Q_483: -48, 17, 4, -8, 4
Q_725: -11, -18, 1, -35, 15
Q_395: 26, -22, 10, -51, 27
Q_914: -14, 19, 23, -26, 47
Q_838: 18, -7, -36, 26, -41
Q_989: 24, -20, -5, -43, 14
Q_170: -49, 12, -28, 47, -50
Q_531: -32, -11, -36, 16, -49
both Q_531 Q_725: 
-11
miss Q_170: -28, -49, 12, 47
-50

Q_686: -3, 0, -5, -8
Q_743: -35, -13, 44, 1
Q_234: 9, 12, 7, 24
Q_842: -16, -19, -18, -19
Q_433: -42, 19, -28, 38
Q_178: 9, 12, 4, 3
q: -3, 0, -5, -8
Q_686
q: 9, 12, 7, 24
Q_234
diff Q_178: 9, 12, 5, 3
3, 4

Q_401: -15, -7, 5, -5, 1, 0, 8, 2
Q_870: 22, 2, -12, -1, 0, 4, -2, -27
Q_570: -12, -14, -11, -10, 0, 0, 4, -40
Q_679: 22, 11, -12, -1, 0, 4, -2, -27
Q_99: 0, -5, -4, -1, 0, 0, 2, 0
Q_727: -5, -20, -21, -8, 0, 7, 12, -22
Q_865: -5, -15, -15, -5, 0, 5, 8, -16
Q_738: -12, -1, -1, -3, -1, 1, 1, -27
Q_266: 20, -4, -17, 1, -1, 8, 13, 42
miss Q_870: -12, -1, 2, -2, -27, 22, 0
4
next: -15, -15, -5
0, 5

Q_373: 16, -15, 5, 2, -19, -15, 5, 7
Q_791: 1, 32, -4, -21, -5, -40, -38, -1
Q_972: 25, -12, 16, -3, 7, 8, -17, 13
Q_263: 1, 32, -4, -21, -5, -5, -38, -1
Q_961: 11, 37, -21, 6, 8, 34, -32, 19
Q_438: -2, 11, 5, -3, 4, 31, -28, 10
Q_812: 0, 21, -35, 15, -13, 3, -25, -5
q: 1, 32, -4, -21, -5, -5, -38, -1
Q_263
diff Q_263: 1, 32, -3, -21, -5, -5, -38, -1
3, -4
diff Q_438: -2, 11, 5, -3, 4, 32, -28, 10
6, 31
diff Q_791: 1, 32, -4, -21, -5, -40, -37, -1
7, -38
diff Q_791: 1, 32, -4, -21, -5, -41, -38, -1
6, -40

